Each row was made from one small tree. The marks that hang from a mark follow it in brackets, in alphabetical order. Every link used is in the known rows. Write each row's tree.
Known rows:
femub[fona kori[tamati[kalu]] luti vizos]: [-165 -124  136 -279 -126 -306  335 -517 -398  -32 -524 -300  355  257
  155 -444    5 -350  274 -283   66  -90   94  250 -258 -277 -456 -611
 -380 -224   21  415 -142   84 -143   26   11   49  297  247 -160 -217
 -410 -209  119  -46   98 -205 -105 -427  168 -252 -433   82 -324   10
  309 -353 -167 -334  -82  273  165 -170]
rada[femub[tifopo vizos] fona[daroz risul] kalu]: [-395 -381  108 -313 -638 -426 -479   74   61  532 -176  -40  108  183
  410 -267  269 -100 -204 -202 -397  -36  249   96  -20 -117  224  -62
 -568 -459   -4  211 -289 -313 -354  -55 -264  -76  130  -63  401    2
 -173 -575  655 -140   21 -143  214 -198 -356 -202 -566  238 -266  110
  226 -407 -206 -268 -113  129 -408 -493]
luti[vizos[kalu[risul[tamati tifopo]] mabu]]: [-533  184 -125   50 -533 -263   88 -298 -213   84  174 -240  -16 -184
  214 -222 -109   81 -215 -198 -477  197   88  424  244  134 -337  -32
 -494  347 -112  270 -251 -509  -99   54 -278   25 -200 -413  -69  173
  -55 -339   41 -380  -16 -123  236 -102  124  -22  -81  403  150  122
    1 -308  177 -294  -65  103 -350 -381]
daroz[fona[risul] kalu[mabu] tamati]: [ 237  -64   87   80 -512 -570  -44 -279 -165  401  227  198 -299  208
  -51   20   95  145  -73  -56 -555 -118   -9  160  -87 -215 -209 -429
 -503  367 -119  -39 -464 -511  -84  -20  -39 -160  231 -100 -186   63
   23 -332  320 -214  -33 -150 -102 -315  -26 -289 -293  126  -21  300
  141  124   99  -10  169  299  200  -76]
kori[fona luti[vizos[kalu[risul]]]]: [  84  -46  111  -83 -453 -187 -243 -100 -433  292   87 -197   34 -178
   74 -109  -89  -41   38 -145 -234  107  275  252  178   71  -61 -151
 -533  354 -225  331 -232  -41  -27  -95 -285  -94   -7 -114  -68  -31
   -8 -208  186  -38  436   45   72   49  209 -170 -272  231   47   42
  264  130  136 -437   67  239 -244 -384]
femub[fona[daroz[tamati]] luti vizos[kalu[mabu]]]: [  80 -217  167 -276 -286 -290  -13 -282  -10  230 -365 -270  177  286
  160 -451  220 -121  378 -132 -175    6  134  352 -111 -179 -353 -646
 -506  -79 -134  360 -440 -304 -108  -35  -23  -36  299   15   41  195
 -228 -190  316 -245   99 -107  181 -418  104 -214 -360  371 -184  182
  155 -121  223 -329 -158  313  107 -247]
tifopo[kesuno[rada] luti vizos]: [-118 -160  110 -266 -301 -536  179 -139 -350 -257  227 -124   37 -196
   94   75  -25  -21  107  -65   89  -32  -86  384  336  -80 -514  216
 -368   93 -304  217   26   45  279  -68 -389 -252  -91 -497   27  186
  172  -12   29  253  348   12  166  -64  201  173   92 -107  -39  167
  223  392  384 -146  100 -222  -42 -388]
kori[fona[daroz risul]]: [ 210  -86  120 -247 -277 -368 -335   20 -120  429  138  -57 -112  185
  199  -32  -38  -54  -77   36 -417 -196  150  178  -53 -308  100 -176
 -357  114 -314  226  -77 -133   75  -85  100  -74  435    3  158 -118
  -78 -348  347  289  301  -27    7 -138 -255 -216 -351  231  -34  -18
  344   38  -32 -257 -106  182 -136 -210]
kesuno[rada[fona[risul] kalu]]: [-259 -381    7    2 -500 -344 -112  120  -93  422  192  195   -2   76
  176 -104  223  123 -162 -328 -280  129  296  103  126    9  -66   36
 -566 -218   33  146 -338 -137 -251  -72 -149   26  239  -29   86   71
   68 -441  530  149   51  -83   93  -83 -176   43  -43  -21 -152  125
  212 -108 -138 -311  145   97 -307 -110]
fona[daroz[tamati] kori[luti]]: [  90    5   79 -313  -92 -294 -180 -150 -262  276    2 -269   46   59
  269  -42    4 -235  101  193 -305 -199  130  135 -298 -492 -105   13
 -115  159 -437   36  -76 -271  359    0   44 -143  470  185   97  281
  -30 -318  298   32  487  -84 -208 -136  -62 -278 -350   43 -227  -29
  282  162  109 -255 -263  -76   56  -69]
vizos[kalu[risul[tamati tifopo[kesuno]]] luti mabu]: [-378  214 -214 -118 -616 -266  121    3 -271   19  104 -453  251 -404
  139 -182  108   39 -333 -142 -562  288  290  347  171  130 -442  206
 -561  350 -189  260 -143 -519  195  243 -410 -460 -137 -686   81  272
  -72 -375 -195 -548  142 -176  213 -123  119   75  128  529   63   39
  -89 -202  293 -254  184   66 -289 -161]
kesuno[kalu[mabu] rada[fona] tifopo[femub[luti]]]: [ -14 -218  123 -224 -203 -428   71  309 -242   41  124 -276 -283 -122
 -415 -194  381   77  141 -653 -156  109   79  278  291  410 -585  -19
 -669 -170  -27  261 -180  -34 -147 -226 -276   25  229 -113  -63  -74
   97 -305  454  114  -82  -72  221  -26    2  463  243  179 -239   -4
  184  -28  466 -399   79  146  402  -10]
tifopo[femub luti vizos]: [ -37 -251   66 -277  -73 -366   29  -29 -408 -131   75 -113   11  -93
  249    0  -88   13   23 -151   52 -104 -218  255  151   -5 -387  246
 -219  260 -272   62  148 -141  103 -190 -405 -378   52 -399  140  114
   62    6  160  179  332  -65   79   78  389 -244  -81   73  -44  206
  188  394  386   17  -31 -130   92 -492]
daroz[fona[kori risul[tifopo[kesuno mabu]]]]: [   9   -2    6 -401 -492 -766  -98  -66   19  208  405 -218  -38  -17
    7  171   34 -227 -178 -201 -562 -250  103  213  109 -381 -309  201
 -370  222 -570  116 -498 -299  556   46  -44 -502  402 -204  107  -90
 -118 -471  -23  -70  199  -64 -116 -292 -198  114 -233  345 -250  -85
  165  206  217  -64   -7 -164  117 -161]
kesuno[kalu[mabu risul]]: [ -10  218   36  -30 -263 -263   -9    2 -175  145  148  -30 -258 -101
   10 -111  160  366  -42 -225 -127  395  175  214   89  423 -108 -100
 -350  239 -104  216 -252 -362  216   -8  -37  -34  132 -160  -51  -97
  278 -436  234 -135  -80   17  207   58 -256  -52  102  159  -48   52
  266 -169  227 -102  103  300  253  -79]
femub[kori[tamati] luti]: [ -43  -24  191 -224 -127 -245  225 -292 -503 -114 -270 -129  236  -20
  -43 -257  116  -32  152 -125  -49 -114  150   62 -302 -268 -384 -210
 -232  -26  -70  262  -22  -74   91   17  -10   60  155  122  -25 -116
 -272 -126  140   57  175  -54  -56 -316  263 -323  -78   85 -316  -65
  387 -140 -233 -370 -191  119  141 -209]
daroz[fona[kori[tamati] risul[tifopo]] kalu]: [   0   -5  -62  -20 -529 -635 -103 -399 -212  507  272  -89 -100  133
   12  -16  -85 -107 -283 -132 -713 -220   -2  160 -185 -531 -157  -10
 -406  297 -260  -17 -312 -383  146  183    5 -178  258   97 -109  -45
  -83 -631  180 -105   60 -224 -161 -397 -149  -53 -388  219 -180  130
  303    9  -37 -306   11   49   -9   40]
rada[kalu kori[fona[daroz] tamati[risul[tifopo]]]]: [ -54 -155  -17 -431 -332 -535 -204  -94 -335  689  193 -139  346  -99
  214 -237 -256  -93 -194 -325 -624 -311  154  279 -227 -216    0  -76
 -444  -85   20  184 -132 -158  -98   59 -185 -148  277   11  197  -14
    1 -615  289 -112  284 -166  135 -203 -179 -182 -379  399 -176  -93
  242 -252 -147 -234 -189  350 -464   14]
tifopo[kesuno luti mabu]: [  71  -33  281 -271 -314 -547  137  -77 -246 -225  174 -143  108 -209
   78  108  199 -138  184  -95   30    9   85   70  106   42 -484  256
 -114  110 -237  135  -66 -129  556  -36 -354 -557   89 -495   57  147
   46   32  -34  -69  401    1  117  -63  302  -70  -42   97 -150  -18
  222  345  336   27   -8 -275  224 -384]
daroz[kalu[mabu risul]]: [  77  240  102   59 -412 -308  -41 -160 -186  258  163  136 -180 -103
   11 -175   76  265  -21  -62 -188  243  180  184   -6  272  -91 -226
 -286  312   -2  182 -255 -539  116   27  -89  -38  185 -238  -59  -26
  249 -362  274 -233  -51   -2  160  -51 -149 -264  -89  137  -19  144
  287  -84   83 -178  102  366  251  -56]
femub[fona kori[daroz luti]]: [  67  134  143 -443   61 -171   39 -295 -437  132 -146 -394  304   -4
 -207 -207   36 -349  209  -42  -31 -115  128  156 -241 -188 -116 -284
 -390 -143 -202  279  -57  102  153    0    5  -57  397   97   70 -129
 -351 -228  171  349  438 -136   41 -138   81 -400 -289   98 -418  -43
  381 -146  -30 -369 -197  106  240 -390]
tamati[kalu[mabu risul[tifopo[kesuno]]]]: [ -41  311  -36 -164 -360 -430  111  -67 -279   -2  224 -117 -128 -238
  217  -77  -70  227  -90 -213 -179  242  225  440  102  298 -263   71
 -507  258 -132  279 -192 -578  392  136 -236 -150  306 -429   26  -67
  148 -576  -57 -359  -32   64  163   22 -181   91 -111  266   78  -55
  319 -192  281  -45  146  274  215   42]
luti[vizos[kalu[risul[tamati tifopo[kesuno]]] mabu]]: [-477  190 -118  -33 -670 -439  144 -236 -249  -30  219 -316   86 -242
  159  -92  -20   68 -226 -203 -458  186  133  560  284   93 -433   50
 -551  360 -203  251 -271 -469  121   93 -317 -174 -276 -592   47  166
  -95 -318 -149 -412   77 -130  263 -182  140   49  -95  418  212   29
   34 -145  282 -172   76  -30 -384 -456]
daroz[fona kalu[mabu]]: [ 246  106  -42  160 -415 -384  -34 -306  -98  327  264  119 -141  122
 -140 -145  142   65  -26 -128 -284  -48  107   30 -108   15 -152 -363
 -413  277   26   96 -283 -396  -58   58 -135 -137  182 -149 -159   -2
  190 -379  205  -77 -124  -91  163 -241   37 -304 -139  109  -69  306
  121 -108  119 -133   49  209  270 -112]
fona[kori[tamati] risul]: [ -91  -94  100 -155 -242 -396  -93 -115 -231  322  -28  -75   63  120
  264   27   28   26  -69  -34 -294  -26  132  142 -104 -364  -18   34
 -207  133 -350  -12 -167 -184  307    6  174 -224  340  153   28  -45
 -130 -386  210   48  260 -160 -248 -104  -75 -170 -311   72 -190 -146
  405  108 -128 -274 -164   59 -132    8]
risul[tamati[kalu] tifopo[femub luti[vizos] mabu]]: [-401   38  173 -253 -163 -520  330 -395 -408 -247  148 -360 -141 -149
  342  -16 -163 -243    0 -359 -141 -173 -325  501  185   52 -744  256
 -225  238 -146  124   55 -242  317 -205 -581 -384  -37 -425 -104  113
 -243 -110   81 -218  324  -76  -55   95  526  -10 -363  214  236  101
  189   87  480   17  -34 -254  164 -391]
luti[vizos[kalu[mabu risul]]]: [-159   21   32   47 -366 -202 -111 -108 -112  208   62   28  -99  -78
  220 -206   50  377  111 -131 -178  347  242  285  256  344 -142 -202
 -493  310  -85  281 -406 -443   50 -141 -134  -33  -15 -286   18   55
  158 -279  167 -218   90   80  223   69  106 -236 -165  237  156  126
  227  -47  152 -236 -114  226  -96 -311]
fona[daroz[kalu] kori[tamati] risul[tifopo]]: [ -57   23   16 -209 -381 -594 -246 -318 -113  511  148 -200  -96  134
  224  -57  -97  -76 -184  121 -695 -102   22  267 -235 -587  -94   94
 -227  207 -290   59 -163 -426  346  124  169  -81  381  156  148   71
  -81 -640  268  -47  289 -187  -60 -331 -312 -116 -524  242 -112   -4
  481   58  -46 -418 -171   19  -60   32]
tamati[kalu risul[tifopo]]: [-217  186 -136    1  -66 -253   76 -216 -270  179  271  -21 -256   57
  566 -165 -392 -166 -126  -57 -232  156  -46  252  133   27 -365  -32
 -343   29   89  292   58 -271   26   63 -159   27  451 -141   64   26
   70 -478   39 -227    4   -5  140  -81 -122  114 -224  118  -76   86
  162 -170  -25   12 -162  305   21  215]
kori[daroz[kalu risul[tifopo[femub]]] luti tamati]: [ 135  230  345 -240 -418 -362 -114 -505 -855  300  252 -490 -219 -342
 -269  -87  -88 -178   82   62 -296  -14 -145  442 -111 -353 -132    2
 -379  517 -280  -67  235  -29   78  121 -477 -238  128 -191  -28  -89
 -335 -447  385  -93  528 -253   99  -92  444 -296 -259  103 -163   73
  572  210  223 -263   99  230  248 -151]
risul[tifopo[femub[fona] luti vizos]]: [ -90 -221   11 -432  -95 -453  101 -159 -372 -140   -3 -281   51  -88
  172  -69 -220 -177  -58 -370   -8 -186 -252  463   75   22 -454  241
 -380  133 -235  220    2 -189   15  -41 -465 -294  243 -358   86   24
 -122  -28  158  120  267  -80  169  -86  297  -16  -57  299 -176  254
  206  142  500  -39  -22 -133  112 -470]
tifopo[femub kesuno luti[vizos[kalu[risul]]] mabu]: [-174 -214  241 -289 -432 -617  -11   24 -308 -102  173 -262    9 -314
  181   62  136   49  208 -307 -108  161   16  381  409  232 -619  270
 -337  392 -340  162 -233 -182  514 -308 -470 -760 -189 -690  165  183
   -2   63   -6 -231  566   36  116   61  481 -171 -300  271  229   10
  228  603  539  146  101 -273   36 -633]
kalu[risul[tamati tifopo[vizos]]]: [-292  231   -1 -199 -222 -298  231 -310 -383  -66  242 -103 -102 -168
  356 -105 -211  125 -417 -225 -263  -83 -108  588   86   -8 -154  167
 -265  353 -352  229  -65 -417  151  131 -338  101 -113 -293  -10  -79
   27 -368  105 -117 -112   35  129  -21 -135   56  133  231  -94   94
  140 -309  166 -156  109   59  -87 -306]
daroz[fona[kori[luti]] kalu[mabu risul[tamati]]]: [ 161  354   29 -172 -558 -390   51 -298 -304  445  200 -204   18  -83
 -226 -139   76  -55 -304 -252 -474 -257  189  258 -292 -120  -50 -148
 -422  397 -348   55 -441 -480  494  138  -49 -269   63   11 -218  -25
   39 -614  124 -316    8 -132 -255 -100 -194 -210 -271  215  -87   26
  214  -45  231 -343  256  167  275   35]
kesuno[kalu[mabu] tifopo[femub]]: [  89   23    1 -206  -77 -409  -54  171 -174   37  204 -244 -313 -120
 -106   11  256   81   43 -389 -181  259  -37  310  219  425 -406   24
 -423  147  -90   99   -1 -243    5 -216 -205 -184  213 -201   21   -1
  100 -288  292   48  -44  -99  242   80 -127   83  115  205 -113   80
  153   36  502  -53  -51  205  433  -54]
kori[daroz[kalu[mabu risul[tamati]]] fona luti]: [ 361  462  394 -235 -414 -305   18 -285 -618  417  209 -351  103 -249
 -438 -174   67   29  -59 -153 -283 -154  119  436 -118   62   96 -300
 -497  379 -265  139 -146 -192  361   67 -255 -169  -26 -162 -189 -186
 -110 -520  199  -78  253 -168   -1  104   29 -252 -369  259   12 -165
  434  -89  232 -477  334  485  245 -159]
kori[daroz[kalu] luti tamati]: [ 250  215  307    1 -189 -318   -7 -450 -682  254  101 -271   42  -76
 -177 -104   69 -154  175  158 -130   80   50  113 -156 -251  -28 -120
 -242  193 -132   22  193   75  154  129 -225 -132   90   39  -55   18
  -76 -376  182   91  445 -270   80  -59  360 -339 -393  -38 -181   -7
  479  103    7 -438   -6  114  107 -183]
femub[kori vizos[mabu]]: [-327   -3 -136 -187 -309 -274  -38 -181  -87   -5 -132 -138  308   51
   16 -235  -13 -152  148   13 -155  111  116   -6   15 -116 -345 -505
 -294  -16  -92  280 -138 -254 -289  -42   16   30  253 -222    2  -33
 -147 -155  260   65   10 -233  150 -259   37 -428  -69  120 -327   59
  -12 -262  -80 -223 -319  233   14 -420]
vizos[kalu[risul[tifopo[kesuno]]] luti mabu]: [-247   91 -246  -93 -592 -280 -104  150 -206   69  110 -364  168 -414
  101 -185   41   85 -131  -17 -491  459  389  153  279  222 -398  200
 -586  332 -150  325 -174 -490   67  199 -377 -443   89 -685  161  252
  108 -352 -132 -450  239 -140  288 -117  125   44  117  502  -33   95
  -55  -41  271 -272   60  134 -231 -158]
risul[tifopo[femub[kori] kesuno[kalu] mabu]]: [-184   13  -59 -519 -188 -709  111  -53 -229 -207  248 -420   74 -235
 -136  175  193 -141  -26 -400 -273  120 -140  409   74   -1 -766  182
 -257  277 -243  140 -138 -127  425 -118 -223 -468  143 -322  164 -102
 -226 -200   22   50  296  -77  258 -227   41  -63   29  283 -180 -119
  153  130  362  133   99  -86  446 -424]
daroz[fona kalu[mabu risul] tamati]: [ 192  139   89  141 -476 -488   49 -326 -279  349  273  182 -269    9
  -75 -140   86  261  -34 -171 -404  -56   78  206 -120   47 -145 -421
 -431  478 -112   40 -433 -607  -25   30 -191 -132  116 -223 -287   57
  251 -327  303 -374 -143  -66  -14 -240  -47 -327 -154  134   -8  265
  114 -128  169   79  212  306  284  -73]
tamati[risul[tifopo[femub kesuno[kalu] mabu]]]: [-105   91   27 -360 -213 -744   65   69 -275  -17  421 -304 -266 -137
   98  183  -31 -196 -100 -344 -259  227 -201  490  330  124 -681  198
 -303  221 -239  174 -111   -3  429  -92 -285 -539  269 -398  238  -81
  -47 -262   12 -180  240  -97  298 -127   25  223  -49  309  -93 -135
  118  312  424  318   94   17  251 -128]
vizos[kalu[risul[tamati]] luti mabu]: [-346  121 -169   30 -452  -45   63   -8 -220  200  -26 -293  197 -219
  220 -311  157  100 -240  -78 -424  325  312  131  128  185 -264  -13
 -426  338 -106  202 -121 -393  -13   81 -230 -378 -131 -445  -32  278
   36 -286    0 -428  136 -224   71    3  163 -207   51  368   46  114
 -143 -226  110 -307   90  198 -262 -125]
rada[femub[vizos] kalu kori[fona[daroz risul]]]: [-320 -474   15 -484 -590 -353 -558  154  -74  718  -11  -47  338    0
  296 -223   82 -250  -53 -175 -628 -262  145  241  -30 -215  260 -269
 -499 -210  -76   14 -217 -200 -427 -128 -236 -211  162  -74  297  -87
 -132 -489  621   81  374 -172  -74 -158 -397 -441 -624  181 -165   90
  129 -213 -169 -309   36  372 -621 -407]
kesuno[kalu rada[fona] tifopo[luti]]: [-202 -267   61  -33 -218 -408  111  104 -189   29  299 -179 -211 -134
  -97  -74  254  -40   59 -461 -208  124   44   27  251  298 -533  244
 -503 -205   53  188  -17  -21  -73  -93 -382    1  -26 -238 -176  198
  329 -231  331  160   42  -51  276   -2 -118  555  279  -53 -287  172
  151  -85  403 -336   29 -209  186 -112]

Which tree is each row?
[-187  177  -44  -57 -346  -25   78  -15 -209  221  -63 -218  144 -217
  232 -289  226  307 -198 -183 -336  294  290  275   44  309 -201  -45
 -475  328 -107  188 -233 -507  260   44 -246 -333 -125 -382  -44  157
    7 -363   51 -435   55  -11  100  129   85 -168   78  364   75   91
   60 -255  172 -344  133  267  -54  -26] | vizos[kalu[mabu risul[tamati]] luti]
[ 152  202  288  -23  -69 -306   39 -286 -661  420  182 -254   84  -48
   78 -249  -71  154  120 -213  -85  -20  169  322   -9   -5  143 -203
 -430  317 -208  134  104   66  165   -2 -199 -223  131  -66 -211 -221
   47 -530  103   46  285 -187  -59  100   94 -240 -544   98   87 -253
  468 -283   -7 -157  124  385   23  -38] | kori[daroz fona tamati[kalu[risul]]]
[ -14   -6   35 -450 -101 -377 -123 -251  -11  120 -302 -375   66  124
  303 -252  -50 -207  -83   82 -111 -139  135  235    9 -148 -113  -78
 -322 -111 -248  542  -95  -30  -71  -43 -145 -169  285  -96  281   58
  -52 -201  162   78  293  -56  260 -201  -29 -124 -171  350 -248  315
  138 -187  118 -331 -339  -22  -72 -436] | femub[fona[daroz] tifopo[vizos[luti]]]
[ -70  221   17 -240 -222 -331  -84   72 -350   76  156  -87 -201 -275
   47 -105  -71  263  -99 -337 -172  173   47  415   78  357 -179   16
 -428  275 -229  191 -127 -610  173    9 -274 -117  392 -423   49 -166
    9 -382  356 -192  -69   60  175  106  -21 -117   74  401  -21    1
  293 -183  310  -66  -43  298  234  -97] | kalu[mabu risul[tifopo[femub]]]
[  57   -6   23 -330  -50 -300  243 -413 -554   81 -332 -341  334   75
   95 -170  -52 -328   73 -265  -10  -55  209  192 -423 -201 -271 -272
 -402   31  -22  230  -66  144  113   76   43 -124  405  327 -193 -132
 -286 -247   56   21  375 -199 -166 -185  181 -348 -389   34 -251 -120
  351 -199  -85 -308    7  162  188  -85] | femub[fona kori[luti tamati[kalu]]]
[-205   50   79 -307 -359 -513  280  -42 -301 -157  260 -381 -171 -281
  -50  -85   -3   92 -258 -340 -347   63  -80  361  325  311 -474  327
 -424  315 -294  219  -61 -273  107  -91 -341 -181 -397 -415 -103  209
  298 -237  -18 -175  -15 -251  118   72 -192  284  168  227 -110  112
  -35   67  609 -137  178  -23  134 -340] | kesuno[kalu[risul[tamati]] tifopo[luti vizos[mabu]]]
[-180  330  -89  -64 -179 -232  293 -353 -245    6  147 -178  -24  -33
  304 -161  -46   49 -199 -273 -207   39   -3  421  -82  117 -317  -28
 -379  176   27  132  -37 -506  206  141 -230    5  185 -178 -156   19
  -82 -530   42 -281 -175  -45   90    6  -11   21 -106  224   61   39
  187 -446  174 -217   30  259  195   86] | risul[tamati[kalu[mabu]] tifopo]
[-153  297   60 -349 -228 -345  219 -141 -357   72   -9 -260  -30 -154
   26 -161   -2   62 -277 -624 -170  -84  -32  728 -118  305 -203 -131
 -490  176 -236  208 -232 -498  231   81 -245 -159  305 -315  -90 -220
 -275 -333  291 -245 -164  -39   98  -17  -77  -66   12  493   -5  -39
  242 -450  386  -50  132  230  196 -118] | kalu[mabu risul[tamati tifopo[femub[fona]]]]
[  91  -83  158 -317 -232 -598  115 -110 -172 -160  248  -99   98  -63
  167  135   88  -27   34  -69   30    1   45  330  265  -67 -330  140
 -105  349 -407  165 -192   35  317  -80 -256 -416   71 -311  146  -21
  122  -51  -74   87  319  -45  181  -94  207 -126  -40   79 -177  -42
   66  318  273   42   64 -133   92 -501] | tifopo[kesuno mabu vizos]
[ 109 -156  113 -438 -163 -534   -3   10 -263   -1  -51 -336  103   25
  161  -33  133 -258  117 -209  -29 -228    8  367 -156 -115 -363   99
 -329  -52 -283  172   60 -118  427  -88 -199 -595  354 -411  280  118
 -157  -31  120  162  483  -61  118 -204  142 -217 -330  226   32   65
  358  268  454  152  -51 -347   95 -442] | tifopo[femub[fona[daroz]] kesuno luti]
[ 104  -19  -97  -56 -160 -326   27 -316 -355  308  133 -210    4  136
  255  -51  -66 -316   11  -78 -305 -252  106   67 -211 -422 -240  -91
 -337  290 -274  -49 -170 -202  147   31 -106 -297  384  192 -213  209
   36 -441   75 -148  290 -156 -404 -154   73 -186 -451  -48 -152  102
  105   91  131  -82   20   55  176   98] | daroz[fona[kori[luti]] tamati[kalu]]
[-116   92  241 -369 -274 -524   12 -441   75   -8 -215 -248  114  125
  155 -128   99 -449  177 -245  164   31   38  178  116   37 -270 -450
 -156 -272 -168  449 -270   27  -78  -36 -168 -138  324 -125  -17 -145
 -281  -89  321 -114  -27  -85  296 -256   25  -68 -153  271 -454  133
  143 -310   51 -196 -321  155  226 -428] | femub[fona tifopo[mabu] vizos]
[ 253  186  118  -73  -99 -198  -95 -242 -492  246  251 -240  -75   -2
 -174 -129   20 -227  114   37 -170 -146  107  -16  -52 -213   51 -140
 -423   53 -332  129   74   44  111   53 -247 -143  237  -90   -7  -60
  -50 -416  175  267  258  -96   52  -38  211 -254 -227   38 -235  101
  276  -31   92 -260 -145  -10  127 -273] | kori[daroz[fona] luti]
[-299 -112  186 -297 -502 -144   63 -130 -220  682  219 -137  442 -189
  -78 -359  357  264 -118 -372 -400 -290  282  237 -183   41  199 -117
 -496   51   30 -175 -352 -318  -86   22 -337 -268 -145 -229  119    8
  -77 -695  365 -240  158 -206   97   25   40 -454 -115  170 -227   44
  247 -377  -77 -219  140  258 -114 -299] | rada[fona kalu[mabu] kori[daroz[risul[tamati]]]]
[-162  156   12  -87 -477 -177   85 -463 -158  393  307 -171  -67   63
  147 -154  104 -168 -239 -153 -363 -444   56  282 -224 -467  -56 -126
 -267  409 -394  -75 -227 -258  222   83  -98 -265    1  -69 -165  -17
 -154 -433  178 -139   31  -73 -212 -269 -130 -240  -49   23 -170  172
  145 -159   28  -17   33  -18   69  -49] | daroz[fona[kori] risul[tamati]]
[-131  -18  263 -499 -237 -473  -47 -477   45  178 -489 -422  168  320
  227 -357   69 -496  268  -15  -91 -359   24  285 -201 -531 -288 -482
 -214 -424 -329  441 -311 -219   14  -34   52   35  445  191  161  115
 -396 -259  366 -148  127  -91  -38 -539 -183  -55 -489  319 -432  157
  321 -206    6 -345 -467  111  126 -259] | femub[fona[daroz[tamati] kori] luti tifopo vizos]
[ 104  -52  -37  134 -484 -428 -135 -267 -117  402  314  176 -311  236
   95  -12   29 -111 -182    8 -503  -87   10   34  -20 -287 -132 -248
 -386  205  -92   80 -217 -298 -125   19  -22 -124  199  -72  -24  -22
   34 -379  238   36   15 -100   -5 -323 -149 -237 -278   45  -84  365
  170  102  -70 -106  107  106   36 -157] | daroz[fona[risul] kalu]
[ -45  117  187  -92   28 -275  -18 -289 -387  336   78 -288  250   51
   59 -158  110   27  195   27  -89  -44   97  165  -98 -296   59   -5
 -159  108 -320  -49   47  -28  367   13  -12 -230  219   55   16    5
  -73 -446  125  183  326 -233  -59  -36  146 -285 -385   10 -209 -192
  437 -100  -51 -286 -288   -7   -3 -103] | fona[kori[daroz tamati]]
[-536  -71 -127 -188 -143 -316   48 -134 -547  378  109  -71   92 -149
  541 -214 -325 -206 -116 -260 -429  -66  -66  309  -54   21 -188   -2
 -397  -10  193  -71   92 -149 -143  117 -348 -203  254 -102   14  -76
   35 -509  150 -402  241 -147  -92  -58   19  -84 -435   83 -147 -100
  126 -382 -201  -44  -46  338 -342  151] | rada[femub kori[tamati[kalu risul[tifopo]]]]
[-126  235  147 -197 -247 -385   20 -142 -215    0  279  -53 -204 -260
  177  -85  -72   15  -56 -195 -197  173  112  219  134  195 -205  116
 -150  246 -274  295 -190 -395  255   63 -267  -62  285 -297  -33 -101
  108 -285  259 -192   32   99  174  -20  -70    7  116  279 -234  -11
  196 -217  134 -130  -79  102  204 -165] | kalu[risul[tifopo[mabu]]]
[-331 -387   -7 -207 -556 -134 -308  171 -230  470 -137 -144  480  -41
  202 -271  271 -281  -76 -303 -188  -15  360   10 -138  -44  156   91
 -454 -203  -42  -21 -304 -183 -197   65 -437 -235  166   90  117   47
  -47 -461  493 -124  244 -252  -84  -49  -22 -228 -424   14 -455  -53
   81 -232  -14 -410   94   46 -327 -283] | rada[femub[vizos] fona[kori[luti]] kalu]
[-172   11 -166   80 -430 -159 -125   17 -113  253  151  -81   76 -134
  185 -235   89  153  -24 -109 -258  433  316   49  179  224 -159  -80
 -412  326  -72  201 -191 -391  -75   28  -57 -203   99 -339   26  211
  208 -300  103 -255   66 -144  221  -64   13 -256  -30  267  -30   86
    9  -77   72 -179  -22  298 -115 -188] | vizos[kalu[risul] mabu]
[ 180    5  116 -313 -353 -431 -249 -374 -324  299   -6 -237   97   39
 -161 -119 -135 -299  106  145 -427 -326  111  182 -252 -415 -219 -393
 -337  217 -119  349 -144  -27  -23 -165  -28   79  169  128   45  -70
 -157 -191  294  298  596  -73   34 -286   61 -488 -563  106  -47   94
  356  122   -9 -498 -148   76   -3 -530] | femub[kori[fona[daroz[kalu]] luti[vizos]]]
